[[-36.6   6.7   2.3 -15.9 -14.5  40.7 -11.5  19.9 -29.4  13.1  -5.1 -14.3
    9.1  26.2  21.5 -13.9]
 [ 22.6 -16.2  -3.5   2.2  13.7 -45.7 -11.4 -20.8  22.8 -23.8  16.6 -38.7
   -0.8 -27.7 -14.8  26.2]
 [-25.4   4.4  28.1 -32.8   3.7  41.8   2.1  56.7  -7.4   0.4 -32.3  10.4
  -13.8  37.7  21.9  -0.6]]
|
[[-25.4   4.4  28.1 -32.8   3.7  41.8   2.1  56.7  -7.4   0.4 -32.3  10.4
  -13.8  37.7  21.9  -0.6]
 [-36.6   6.7   2.3 -15.9 -14.5  40.7 -11.5  19.9 -29.4  13.1  -5.1 -14.3
    9.1  26.2  21.5 -13.9]
 [ 22.6 -16.2  -3.5   2.2  13.7 -45.7 -11.4 -20.8  22.8 -23.8  16.6 -38.7
   -0.8 -27.7 -14.8  26.2]]

[[ 43.8  21.7  13.3  19.9  15.4  38.0  32.3  10.0  29.1  44.9 -36.8   6.1
   26.8]
 [ 43.3  46.6  21.2   0.2  34.7  61.5  29.7  20.3  28.2  23.4 -28.2  15.4
    1.4]]
|
[[ 43.3  46.6  21.2   0.2  34.7  61.5  29.7  20.3  28.2  23.4 -28.2  15.4
    1.4]
 [ 43.8  21.7  13.3  19.9  15.4  38.0  32.3  10.0  29.1  44.9 -36.8   6.1
   26.8]]

[[ -4.8 -21.3 -17.4  16.0 -14.3  -4.8   5.7  -1.4  11.9]
 [  7.2  -9.7 -33.2  49.3 -15.0  -4.6  30.3 -10.7   2.8]
 [ 20.7  64.3  45.7 -12.5 -10.1   5.9 -46.7  22.6  15.8]]
|
[[ 20.7  64.3  45.7 -12.5 -10.1   5.9 -46.7  22.6  15.8]
 [ -4.8 -21.3 -17.4  16.0 -14.3  -4.8   5.7  -1.4  11.9]
 [  7.2  -9.7 -33.2  49.3 -15.0  -4.6  30.3 -10.7   2.8]]

[[  1.0 -49.1  19.9  55.3  47.4]
 [ 25.6 -19.8  74.4  73.5 -69.2]]
|
[[ 25.6 -19.8  74.4  73.5 -69.2]
 [  1.0 -49.1  19.9  55.3  47.4]]

[[-22.0   6.0 -14.7 -18.3]
 [ 27.5 -55.1  33.4 -34.7]]
|
[[ 27.5 -55.1  33.4 -34.7]
 [-22.0   6.0 -14.7 -18.3]]

[[ 70.8  70.6 -12.3  61.7  64.0  -4.8  64.6  70.0   5.6  -6.1   1.9  -7.1
   61.2  -2.8  53.2]
 [  1.5  13.5  56.5  56.4  -3.0  -2.8  62.9  65.6  61.6   0.7   7.7   7.4
   54.6  -0.3   3.5]]
|
[[  1.5  13.5  56.5  56.4  -3.0  -2.8  62.9  65.6  61.6   0.7   7.7   7.4
   54.6  -0.3   3.5]
 [ 70.8  70.6 -12.3  61.7  64.0  -4.8  64.6  70.0   5.6  -6.1   1.9  -7.1
   61.2  -2.8  53.2]]

[[ 13.6  -2.0   0.0  68.3  12.5   3.5  -2.7  12.9]
 [-10.6 -35.8  29.1 -75.5   0.1 -30.3  16.2 -32.0]]
|
[[-10.6 -35.8  29.1 -75.5   0.1 -30.3  16.2 -32.0]
 [ 13.6  -2.0   0.0  68.3  12.5   3.5  -2.7  12.9]]
---
[[ 19.0  21.4 -16.8  36.8   8.8  -5.1 -23.4  24.5  14.5 -34.2 -16.9  -7.8
    0.7  28.7]
 [ 33.8  40.2 -23.6  14.8  19.1  -2.3 -52.5  23.3  10.2 -63.7 -37.2  14.6
   15.6  11.1]]
|
[[ 19.0 -16.8   8.8 -23.4  14.5 -16.9   0.7]
 [ 33.8 -23.6  19.1 -52.5  10.2 -37.2  15.6]]

[[ 13.1  17.9]
 [  2.9  48.7]
 [ 40.2  23.8]
 [ -8.2  26.2]
 [ 59.3  13.0]
 [-14.7  -1.2]
 [-10.8   8.7]
 [ 50.3   8.4]
 [-33.5 -29.1]
 [ 25.2 -27.5]
 [-10.1 -11.4]]
|
[[ 13.1]
 [  2.9]
 [ 40.2]
 [ -8.2]
 [ 59.3]
 [-14.7]
 [-10.8]
 [ 50.3]
 [-33.5]
 [ 25.2]
 [-10.1]]

[[  7.6  44.7]
 [-54.6  -1.2]
 [ 66.1  -4.6]
 [-15.2  26.5]
 [ 11.3  35.2]]
|
[[  7.6]
 [-54.6]
 [ 66.1]
 [-15.2]
 [ 11.3]]

[[-41.6 -62.8   1.6]
 [-13.0  13.0   2.4]]
|
[[-41.6   1.6]
 [-13.0   2.4]]

[[  0.5   1.7  -7.5  -2.7  -3.8   0.5   5.7  -0.8  -0.5   3.8]
 [ 61.0 -14.3   6.8 -75.6  -3.7 -25.5  -7.1  43.7  14.3 -55.4]
 [  0.1   3.2   0.9  -3.5  -2.7   1.7   7.2   3.1  -1.0   0.9]
 [ -3.6  -0.8  -6.0  -1.8   2.7   4.8  -1.8   0.5   0.6  -0.1]
 [  1.0  -1.2  -0.2  -0.1  -2.5  -1.4  -1.4  -0.7  -0.8  -0.6]
 [-27.1  62.6  49.4 -30.0  66.9   0.2  -6.1 -42.4  58.8  -7.5]]
|
[[  0.5  -7.5  -3.8   5.7  -0.5]
 [ 61.0   6.8  -3.7  -7.1  14.3]
 [  0.1   0.9  -2.7   7.2  -1.0]
 [ -3.6  -6.0   2.7  -1.8   0.6]
 [  1.0  -0.2  -2.5  -1.4  -0.8]
 [-27.1  49.4  66.9  -6.1  58.8]]

[[  1.9 -32.8]
 [-24.9  -6.5]
 [ -1.1  54.9]]
|
[[  1.9]
 [-24.9]
 [ -1.1]]
